Here is a tiny trained network, its code and every weight. The questions are about switching its units off for an input and a class, where a switched-off unit gives its printed mean instead of its output.

import numpy as np


def w(rows, s, z=0):
    codes = np.array(rows[::2]) - 128.0
    scale = np.full(codes.shape[1], s)
    scale[-1] = z or s
    return codes * scale


def f(y):
    return y / 2 * (1 + np.tanh(0.7978845608 * (y + 0.044715 * y**3)))


def log_softmax(a):
    a = a - a.max(-1, keepdims=True)
    return a - np.log(np.exp(a).sum(-1, keepdims=True))


def net(x, mask):
    res = np.array(x, float).reshape(1, 7) / 4 @ E
    y = f(res @ A[0][:, :-1].T + A[0][:, -1])
    res = res + np.where(mask, y, B[0][:, -1]) @ B[0][:, :-1]
    return log_softmax(res[-1] @ U[:, :-1].T + U[:, -1])


A, B = {}, {}
E = w([
[127,121,116],'x0',
[139,83,69],'x1',
[202,243,85],'x2',
[133,102,91],'x3',
[135,98,88],'x4',
[112,186,208],'x5',
[9,139,2],'x6',
],0.0071)
A[0] = w([
[68,34,196,138],'n0',
[76,176,119,224],'n1',
[84,184,255,252],'n2',
[44,145,101,105],'n3',
[243,50,152,112],'n4',
[70,56,147,143],'n5',
[67,33,181,130],'n6',
[162,102,105,139],'n7',
[198,101,60,150],'n8',
[179,111,161,155],'n9',
[197,126,227,130],'n10',
[174,215,86,147],'n11',
],0.0095,0.003)
B[0] = w([
[194,233,151,222],'n0',
[82,75,132,195],'n1',
[145,68,108,253],'n2',
[83,124,101,191],'n3',
[1,159,68,214],'n4',
[188,191,185,193],'n5',
[188,211,136,216],'n6',
[159,106,126,144],'n7',
[215,71,100,187],'n8',
[30,94,41,170],'n9',
[9,164,85,232],'n10',
[195,132,225,222],'n11',
],0.0066,0.0059)
U = w([
[130,195,121,186],'0',
[17,192,61,3],'1',
[154,111,193,224],'2',
[255,234,195,17],'3',
[133,79,198,184],'4',
],0.0087,0.0051)

Each question gives the input, the list of numbers given to net, and the class t.
The units are the neurons (one row each of A and B). Each row of codes is followed by its name. A weight is (code - 128) times the scale printed after its matrix; where a second scale follows, it is the last column's (A, B and U).
mask holds one flag per neuron, in row order. A switched-off neuron (its flag False) gives its mean, the last column of its row in B, instead of its output. The means were averaged over made-up inputs and are rounded, as every weight is.
A unit's drop is (log p(t) with every unit on - log p(t) with that unit switched off) / (log p(t) with every unit on - log p(t) with every unit switched off).
The circuit of an input: a set's keep is (log p(t) with only the set's units on - log p(t) with every unit switched off) / (log p(t) with every unit on - log p(t) with every unit switched off). Starting from all 12 units, units are removed one at a time, each time the one whose removal leaves the highest keep (on an exact tie, the one counted first), for as long as the keep stays at least 0.8.
circuit, biggest first: the units of the circuit, biggest drop first
unit that matters most: the unit with the biggest drop
top k neurons: the k neurons with the biggest drops, biggest first
drop when u is switched off: that unit's drop, to one decimal
input [-2,1,3,4,-8,6,-5], class 4: circuit, biggest first -> [n2 n0]
input [5,1,8,-7,8,4,7], class 3: unit that matters most -> n11
input [4,-3,2,-3,-1,-8,6], class 2: circuit, biggest first -> [n4 n10]
input [-5,5,-7,4,3,6,-4], class 3: circuit, biggest first -> [n0 n6]
input [2,4,0,-5,-3,6,-8], class 1: circuit, biggest first -> [n10 n4]
input [1,5,8,8,8,0,8], class 0: circuit, biggest first -> [n11 n8]
input [0,-6,0,-4,2,-5,-5], class 1: circuit, biggest first -> [n10 n4 n9]
input [-3,-7,6,3,-1,-6,-6], class 1: circuit, biggest first -> [n10 n4]
input [8,-2,-8,-5,-6,5,6], class 3: top 3 neurons -> [n0 n6 n5]
input [-8,-3,4,1,-3,7,-6], class 2: top 3 neurons -> [n2 n11 n3]
input [-7,3,-3,4,-5,0,-5], class 1: top 2 neurons -> [n4 n10]
input [-8,3,2,6,7,-7,-7], class 1: top 2 neurons -> [n4 n9]
input [-2,7,7,3,2,-3,4], class 3: circuit, biggest first -> [n11 n4]
input [2,2,-4,0,-4,3,-5], class 1: unit that matters most -> n10
input [-3,-4,7,-1,1,8,6], class 2: top 2 neurons -> [n11 n1]
input [1,-6,6,6,-6,2,-4], class 0: top 2 neurons -> [n10 n9]
input [0,1,2,-3,0,-1,-6], class 1: top 3 neurons -> [n10 n4 n9]
input [-6,1,-8,4,2,1,-5], class 3: top 3 neurons -> [n0 n6 n5]
input [8,4,8,-2,-3,-8,3], class 2: top 2 neurons -> [n0 n6]
input [4,1,8,0,5,5,5], class 3: circuit, biggest first -> [n11]
input [5,0,-7,5,7,-8,7], class 2: drop when n5 is switched off -> 0.2
input [5,-4,5,-5,3,-5,-7], class 1: drop when n10 is switched off -> 0.3
input [-7,1,-8,4,3,-8,6], class 2: drop when n2 is switched off -> -0.1
input [4,5,-5,-4,8,-8,6], class 2: drop when n8 is switched off -> 0.2
